Below is a small trained network, with its code and all its weights. Each question gives an input and a class and asks what happens when units are switched off, that is, made to give their printed mean instead of their output.

import numpy as np


def w(rows, s, z=0):
    codes = np.array(rows[::2]) - 128.0
    scale = np.full(codes.shape[1], s)
    scale[-1] = z or s
    return codes * scale


def f(y):
    return np.maximum(y, 0)


def log_softmax(a):
    a = a - a.max(-1, keepdims=True)
    return a - np.log(np.exp(a).sum(-1, keepdims=True))


def net(x, mask):
    res = np.array(x, float).reshape(1, 4) / 4 @ E
    y = f(res @ A[0][:, :-1].T + A[0][:, -1])
    res = res + np.where(mask, y, B[0][:, -1]) @ B[0][:, :-1]
    return log_softmax(res[-1] @ U[:, :-1].T + U[:, -1])


A, B = {}, {}
E = w([
[142,96,139,95,106,157,169,210,134,253,142],'x0',
[114,174,200,150,66,120,52,157,186,128,227],'x1',
[113,58,175,142,145,43,158,154,49,68,181],'x2',
[175,167,153,189,94,214,194,159,86,70,120],'x3',
],0.012)
A[0] = w([
[90,151,165,178,96,73,113,203,134,121,205,191],'n0',
[139,71,229,149,187,83,112,160,70,92,173,87],'n1',
[150,112,122,71,156,118,131,155,80,98,201,44],'n2',
[144,71,92,61,133,141,243,211,128,196,161,254],'n3',
[182,121,205,106,91,142,163,225,173,197,199,71],'n4',
[175,88,137,84,79,131,150,200,90,234,121,23],'n5',
[112,139,191,78,178,40,155,135,98,131,187,79],'n6',
[10,120,176,140,54,147,106,209,125,144,149,97],'n7',
[104,126,128,46,139,89,90,115,138,149,162,33],'n8',
[133,29,177,153,126,103,95,165,88,95,136,89],'n9',
[100,77,176,125,106,131,130,231,71,177,133,81],'n10',
[80,100,192,87,164,134,157,88,95,51,178,65],'n11',
[94,45,161,191,141,50,206,139,89,126,220,185],'n12',
[159,204,106,112,107,194,105,63,202,143,95,187],'n13',
[135,157,117,164,160,102,47,69,104,47,114,129],'n14',
[125,185,81,125,123,151,107,75,148,152,115,32],'n15',
[135,72,100,125,48,130,171,141,137,193,171,42],'n16',
[116,223,192,118,140,76,48,119,100,147,168,154],'n17',
[236,157,132,238,55,192,208,196,96,90,158,65],'n18',
[172,165,200,172,98,220,191,131,64,95,124,49],'n19',
[83,139,132,225,76,87,73,29,111,62,106,31],'n20',
[125,190,113,77,104,180,106,104,187,200,99,48],'n21',
[81,109,188,122,133,93,146,181,56,146,142,55],'n22',
[185,148,204,184,73,203,204,162,92,95,129,179],'n23',
[48,72,104,68,144,52,32,85,148,138,120,151],'n24',
[83,177,174,128,19,154,33,171,162,89,192,13],'n25',
[101,158,127,209,188,128,114,64,143,11,171,160],'n26',
[118,57,132,126,185,66,68,101,160,186,142,59],'n27',
[168,120,100,124,114,141,123,163,129,159,168,226],'n28',
[183,73,94,108,212,134,243,141,26,123,54,188],'n29',
[100,79,63,2,204,62,129,105,143,143,54,157],'n30',
[80,89,113,70,139,51,99,76,154,187,167,31],'n31',
[99,93,150,144,128,79,196,182,118,127,145,114],'n32',
[97,154,48,116,201,135,200,147,61,93,58,47],'n33',
[177,147,149,146,135,194,122,145,89,10,118,142],'n34',
[131,168,102,157,179,97,83,72,124,37,115,213],'n35',
[90,148,201,172,77,125,102,173,151,76,210,77],'n36',
[132,153,108,159,142,109,76,91,169,44,137,25],'n37',
[60,131,160,97,130,54,44,149,222,143,160,163],'n38',
[63,88,138,200,141,97,183,133,102,116,127,46],'n39',
[179,184,199,178,59,138,130,160,166,99,182,236],'n40',
[126,125,96,126,168,132,183,115,66,112,72,70],'n41',
[138,167,140,131,98,180,104,110,198,173,64,81],'n42',
],0.0091,0.008)
B[0] = w([
[111,101,127,146,57,153,137,145,117,31,56,206],'n0',
[177,186,93,142,138,94,64,188,126,164,105,189],'n1',
[134,187,110,221,192,98,127,203,202,196,111,145],'n2',
[146,71,220,130,144,140,108,60,178,91,74,237],'n3',
[77,87,201,156,164,163,103,84,199,112,106,199],'n4',
[70,100,170,196,194,174,96,104,254,194,126,184],'n5',
[182,172,112,173,136,99,122,172,99,175,118,168],'n6',
[125,86,99,180,139,135,113,133,165,93,68,173],'n7',
[76,143,98,112,129,111,177,197,211,141,166,156],'n8',
[182,173,100,167,124,126,93,195,114,153,134,171],'n9',
[123,123,197,137,228,154,110,92,208,139,99,177],'n10',
[141,190,128,170,180,122,101,160,129,173,98,169],'n11',
[199,198,138,149,107,77,69,155,83,112,97,218],'n12',
[189,176,134,138,108,75,102,164,69,124,61,211],'n13',
[124,74,200,150,148,159,84,106,178,162,101,204],'n14',
[159,201,91,210,164,119,87,195,132,228,112,153],'n15',
[91,109,169,195,198,127,111,114,228,164,97,158],'n16',
[98,104,105,156,83,125,140,135,140,79,85,190],'n17',
[77,132,142,85,144,37,176,201,197,169,224,222],'n18',
[82,165,96,92,161,50,196,222,212,134,181,199],'n19',
[100,95,172,169,198,143,96,119,223,186,107,190],'n20',
[188,214,117,208,139,116,103,164,122,159,112,182],'n21',
[145,195,118,203,154,115,100,165,133,167,105,161],'n22',
[133,157,161,59,130,28,200,172,143,119,167,231],'n23',
[114,141,165,70,115,77,190,163,173,105,188,211],'n24',
[61,91,27,229,108,162,132,170,202,122,102,198],'n25',
[141,91,212,113,158,191,127,92,151,153,126,226],'n26',
[130,138,137,116,156,55,164,197,172,176,184,173],'n27',
[196,86,216,139,118,118,130,108,124,83,67,180],'n28',
[112,77,70,166,57,136,123,122,125,44,53,251],'n29',
[77,100,108,139,74,70,183,186,142,53,124,209],'n30',
[85,160,146,117,190,72,208,186,203,121,183,177],'n31',
[172,167,134,178,131,100,93,174,117,144,110,168],'n32',
[79,95,71,198,100,129,117,165,155,117,78,190],'n33',
[108,126,164,80,102,57,180,182,178,122,147,206],'n34',
[166,94,225,121,142,167,118,76,147,132,84,223],'n35',
[52,103,85,197,45,163,97,163,193,95,107,194],'n36',
[84,114,163,171,202,213,114,125,218,212,149,171],'n37',
[114,102,119,71,69,66,173,187,116,46,127,215],'n38',
[120,171,95,192,151,102,103,156,164,157,103,154],'n39',
[150,87,108,94,51,96,137,140,89,66,42,227],'n40',
[93,78,97,193,89,134,150,184,148,103,95,177],'n41',
[195,185,104,162,128,99,78,161,114,148,120,178],'n42',
],0.0094,0.019)
U = w([
[72,80,57,164,83,162,139,135,142,86,97,22],'0',
[78,152,139,88,153,94,203,157,160,137,191,93],'1',
[102,84,201,152,212,193,96,97,170,185,112,63],'2',
[206,240,93,175,136,140,85,149,128,186,109,94],'3',
[182,91,184,78,70,131,142,103,103,49,89,228],'4',
[180,68,49,39,239,134,27,28,43,103,217,2],'5',
[172,65,33,41,230,226,33,45,10,53,234,2],'6',
[142,76,13,55,217,226,25,14,32,218,230,2],'7',
],0.013,0.0097)

Each question gives the input, the list of numbers given to net, and the class t.
The units are the neurons (one row each of A and B). Each row of codes is followed by its name. A weight is (code - 128) times the scale printed after its matrix; where a second scale follows, it is the last column's (A, B and U).
mask holds one flag per neuron, in row order. A switched-off neuron (its flag False) gives its mean, the last column of its row in B, instead of its output. The means were averaged over made-up inputs and are rounded, as every weight is.
A unit's drop is (log p(t) with every unit on - log p(t) with that unit switched off) / (log p(t) with every unit on - log p(t) with every unit switched off).
The circuit of an input: a set's keep is (log p(t) with only the set's units on - log p(t) with every unit switched off) / (log p(t) with every unit on - log p(t) with every unit switched off). Starting from the 12 units with the biggest drops (on a tie, the unit counted first), units are removed one at a time, each time the one whose removal leaves the highest keep (on an exact tie, the one counted first), for as long as the keep stays at least 0.8.
units of the circuit, in order: the units of the circuit, biggest drop first
most important unit: the unit with the biggest drop
top k neurons: the k neurons with the biggest drops, biggest first
drop of u: that unit's drop, to one decimal
input [-5,3,5,-3], class 2: most important unit	n26
input [7,7,-2,6], class 0: top 3 neurons	n40, n25, n36
input [3,0,3,1], class 4: top 4 neurons	n20, n37, n14, n26
input [3,-1,3,-3], class 4: top 3 neurons	n18, n19, n3
input [5,0,-6,-1], class 3: top 3 neurons	n21, n42, n13
input [7,7,-1,2], class 0: top 2 neurons	n40, n25
input [-3,-6,7,5], class 3: top 3 neurons	n12, n1, n11
input [6,-1,4,5], class 2: top 3 neurons	n3, n10, n5
input [-4,-4,-7,-8], class 1: top 2 neurons	n30, n24
input [-5,2,-6,-6], class 1: top 3 neurons	n24, n38, n12
input [2,8,-8,-4], class 0: top 2 neurons	n25, n38
input [-7,-6,-4,5], class 2: top 2 neurons	n35, n26
input [3,3,8,8], class 1: top 2 neurons	n18, n23
input [8,-6,-8,0], class 2: top 4 neurons	n3, n5, n12, n16
input [7,8,-5,-8], class 0: units of the circuit, in order	n25
input [1,4,4,-2], class 0: top 2 neurons	n0, n36
input [1,7,6,2], class 0: top 2 neurons	n36, n0
input [-5,2,4,4], class 2: drop of n26	0.4
input [3,8,8,-2], class 0: drop of n36	2.0
input [-6,1,-7,-4], class 3: units of the circuit, in order	n13
input [3,-3,8,-7], class 3: drop of n12	0.6
input [-5,2,-8,2], class 3: drop of n26	0.0
